Here is a tiny trained network, its code and every weight. The questions are about switching its units off for an input and a target symbol, where a switched-off unit gives its printed mean instead of its output.

import numpy as np


def w(rows, s, z=0):
    codes = np.array(rows[::2]) - 128.0
    scale = np.full(codes.shape[1], s)
    scale[-1] = z or s
    return codes * scale


def f(y):
    return y / 2 * (1 + np.tanh(0.7978845608 * (y + 0.044715 * y**3)))


def softmax(a):
    e = np.exp(a - a.max(-1, keepdims=True))
    return e / e.sum(-1, keepdims=True)


def log_softmax(a):
    a = a - a.max(-1, keepdims=True)
    return a - np.log(np.exp(a).sum(-1, keepdims=True))


def net(x, mask):
    ids = ['αγεζμξπτ'.index(c) for c in x.split()]
    T = len(ids)
    res = E[ids] + P[:T]
    u = 0
    for l in range(3):
        r = res
        for j in range(2):
            rows = slice(2 * j, 2 * j + 2)
            q, k, v = (r @ M[l][rows].T for M in (Q, K, V))
            z = softmax(np.where(np.tri(T) > 0, q @ k.T / 2**0.5, -1e9)) @ v
            o = O[l][rows]
            res = res + np.where(mask[u + j], z, o[:, -1]) @ o[:, :-1]
        u += 2
        y = f(res @ A[l][:, :-1].T + A[l][:, -1])
        res = res + np.where(mask[u : u + 8], y, B[l][:, -1]) @ B[l][:, :-1]
        u += 8
    return log_softmax(res[-1] @ U[:, :-1].T + U[:, -1])


Q, K, V, O, A, B = {}, {}, {}, {}, {}, {}
E = w([
[105,149,178],'α',
[135,136,168],'γ',
[51,148,132],'ε',
[124,129,133],'ζ',
[78,162,194],'μ',
[185,144,203],'ξ',
[110,127,45],'π',
[254,120,111],'τ',
],0.014)
P = w([
[118,44,158],'0',
[146,203,90],'1',
[86,71,105],'2',
[190,179,86],'3',
[94,53,83],'4',
[193,160,59],'5',
[105,39,58],'6',
[191,139,27],'7',
[124,15,19],'8',
[191,119,8],'9',
[57,58,138],'10',
],0.017)
Q[0] = w([
[94,143,74],'0.h1',
[197,213,4],'0.h1',
[89,47,136],'0.h2',
[107,124,32],'0.h2',
],0.014)
K[0] = w([
[175,115,155],'0.h1',
[159,92,56],'0.h1',
[92,182,246],'0.h2',
[206,14,160],'0.h2',
],0.012)
V[0] = w([
[118,145,2],'0.h1',
[91,115,73],'0.h1',
[71,159,179],'0.h2',
[147,132,195],'0.h2',
],0.0099)
O[0] = w([
[51,201,109,254],'0.h1',
[65,179,239,166],'0.h1',
[92,106,219,32],'0.h2',
[116,159,254,126],'0.h2',
],0.0063,0.0049)
A[0] = w([
[73,187,198,56],'0.n1',
[158,198,96,83],'0.n2',
[84,138,84,141],'0.n3',
[134,144,134,99],'0.n4',
[170,105,105,135],'0.n5',
[87,120,12,246],'0.n6',
[17,109,217,2],'0.n7',
[113,140,143,133],'0.n8',
],0.011,0.0081)
B[0] = w([
[166,89,36,127],'0.n1',
[177,153,11,165],'0.n2',
[214,137,159,161],'0.n3',
[119,208,79,123],'0.n4',
[79,83,191,147],'0.n5',
[135,140,255,252],'0.n6',
[108,211,158,140],'0.n7',
[164,164,138,127],'0.n8',
],0.006,0.018)
Q[1] = w([
[168,100,198],'1.h1',
[113,6,112],'1.h1',
[42,114,160],'1.h2',
[48,111,82],'1.h2',
],0.013)
K[1] = w([
[85,126,116],'1.h1',
[179,184,145],'1.h1',
[168,67,203],'1.h2',
[2,153,145],'1.h2',
],0.011)
V[1] = w([
[141,207,158],'1.h1',
[191,176,29],'1.h1',
[34,61,2],'1.h2',
[130,45,131],'1.h2',
],0.0061)
O[1] = w([
[107,192,156,136],'1.h1',
[125,196,155,69],'1.h1',
[100,111,49,1],'1.h2',
[254,153,88,115],'1.h2',
],0.0061,0.0077)
A[1] = w([
[93,178,29,93],'1.n1',
[105,125,219,118],'1.n2',
[144,98,163,2],'1.n3',
[167,85,151,19],'1.n4',
[145,168,38,138],'1.n5',
[166,2,179,251],'1.n6',
[96,240,195,89],'1.n7',
[98,60,111,36],'1.n8',
],0.0096,0.0048)
B[1] = w([
[190,2,140,126],'1.n1',
[93,68,165,209],'1.n2',
[170,82,158,128],'1.n3',
[138,64,165,133],'1.n4',
[138,76,134,148],'1.n5',
[8,95,73,254],'1.n6',
[183,88,11,194],'1.n7',
[115,109,101,119],'1.n8',
],0.0084,0.0094)
Q[2] = w([
[55,110,162],'2.h1',
[228,244,131],'2.h1',
[108,56,144],'2.h2',
[124,104,71],'2.h2',
],0.011)
K[2] = w([
[117,9,143],'2.h1',
[248,245,150],'2.h1',
[86,74,71],'2.h2',
[80,198,52],'2.h2',
],0.012)
V[2] = w([
[225,68,255],'2.h1',
[66,248,244],'2.h1',
[204,31,166],'2.h2',
[71,130,228],'2.h2',
],0.0088)
O[2] = w([
[191,62,222,130],'2.h1',
[100,251,206,1],'2.h1',
[146,68,141,195],'2.h2',
[42,115,236,162],'2.h2',
],0.011,0.015)
A[2] = w([
[65,111,228,16],'2.n1',
[59,106,91,135],'2.n2',
[90,232,142,183],'2.n3',
[73,115,178,187],'2.n4',
[9,233,216,88],'2.n5',
[22,98,179,255],'2.n6',
[155,207,74,242],'2.n7',
[141,115,204,54],'2.n8',
],0.011,0.0082)
B[2] = w([
[42,107,164,203],'2.n1',
[154,147,128,190],'2.n2',
[108,5,142,136],'2.n3',
[156,165,139,194],'2.n4',
[101,97,79,178],'2.n5',
[191,199,113,251],'2.n6',
[146,81,129,166],'2.n7',
[103,105,98,154],'2.n8',
],0.014,0.031)
U = w([
[106,250,116,130],'α',
[2,163,69,98],'γ',
[28,126,176,202],'ε',
[84,93,223,93],'ζ',
[31,94,124,129],'μ',
[121,173,223,254],'ξ',
[91,199,32,56],'π',
[205,178,185,107],'τ',
],0.008,0.0076)

Each question gives the input, a string of symbols that net reads in full, and the target symbol t.
The units are the heads (2 rows each of Q, K, V and O) and the neurons (one row each of A and B). Each row of codes is followed by its name. A weight is (code - 128) times the scale printed after its matrix; where a second scale follows, it is the last column's (O, A, B and U).
mask holds one flag per unit, layer by layer, with each layer's heads first. A switched-off unit (its flag False) gives its mean, the last column of its rows in O or B, instead of its output. The means were averaged over made-up inputs and are rounded, as every weight is.
A unit's drop is (log p(t) with every unit on - log p(t) with that unit switched off) / (log p(t) with every unit on - log p(t) with every unit switched off).
The circuit of an input: a set's keep is (log p(t) with only the set's units on - log p(t) with every unit switched off) / (log p(t) with every unit on - log p(t) with every unit switched off). Starting from the 12 units with the biggest drops (on a tie, the unit counted first), units are removed one at a time, each time the one whose removal leaves the highest keep (on an exact tie, the one counted first), for as long as the keep stays at least 0.8.
circuit, biggest first: the units of the circuit, biggest drop first
unit that matters most: the unit with the biggest drop
top k neurons: the k neurons with the biggest drops, biggest first
k most important neurons of layer l: the k neurons of layer l with the biggest drops, biggest first
which heads matter: for each layer, one digit per head in row order, 1 if its drop is at least 0.15 and else 0, layers parted by /
input π ξ π τ α π ξ, target α: unit that matters most => 1.n6
input π μ τ μ ε, target α: circuit, biggest first => 2.n6, 2.h1
input π γ π ξ π ε, target π: circuit, biggest first => 1.n7, 2.h2
input μ ξ ξ ε π γ γ ξ ξ ε, target ξ: circuit, biggest first => 1.h1, 2.h1
input ε τ μ α ζ, target γ: which heads matter => 01 / 10 / 11
input γ μ π μ ξ ε γ μ τ ε, target τ: top 2 neurons => 1.n6, 1.n7
input ξ τ ξ ε π α α ε π, target ζ: top 3 neurons => 0.n2, 1.n4, 1.n3
input μ α τ γ ε γ γ π ε, target ε: top 4 neurons => 2.n1, 0.n7, 2.n5, 1.n6
input π μ ε π π τ π π μ, target α: circuit, biggest first => 2.n6, 2.h1, 1.n6, 1.n7
input τ ζ τ, target μ: which heads matter => 10 / 01 / 11
input τ ζ π α γ γ ζ π τ ξ α, target μ: which heads matter => 10 / 11 / 11
input ζ τ τ ε μ γ ξ τ α ε τ, target π: circuit, biggest first => 0.n6, 1.n6, 2.h1, 2.n1
input ζ τ ε ε α π γ γ π ξ, target π: circuit, biggest first => 0.h1, 1.n7
input ε τ ξ ζ ε τ ζ α τ ζ, target τ: circuit, biggest first => 1.n6, 2.n1
input τ π γ ξ μ ζ ξ, target μ: circuit, biggest first => 0.h1, 2.h1, 1.n6
input π ε ζ α μ γ π, target α: 2 most important neurons of layer 1 => 1.n6, 1.n7
input ε τ ε α γ γ π ε γ, target γ: top 3 neurons => 0.n7, 2.n5, 1.n7
input μ π α, target ε: which heads matter => 11 / 01 / 11
input α ε π ξ ζ π τ τ μ, target ξ: top 2 neurons => 0.n6, 2.n6
input ξ γ ξ, target ζ: which heads matter => 11 / 01 / 11
input τ γ τ ζ ξ μ μ π τ ξ ξ, target μ: which heads matter => 10 / 11 / 11
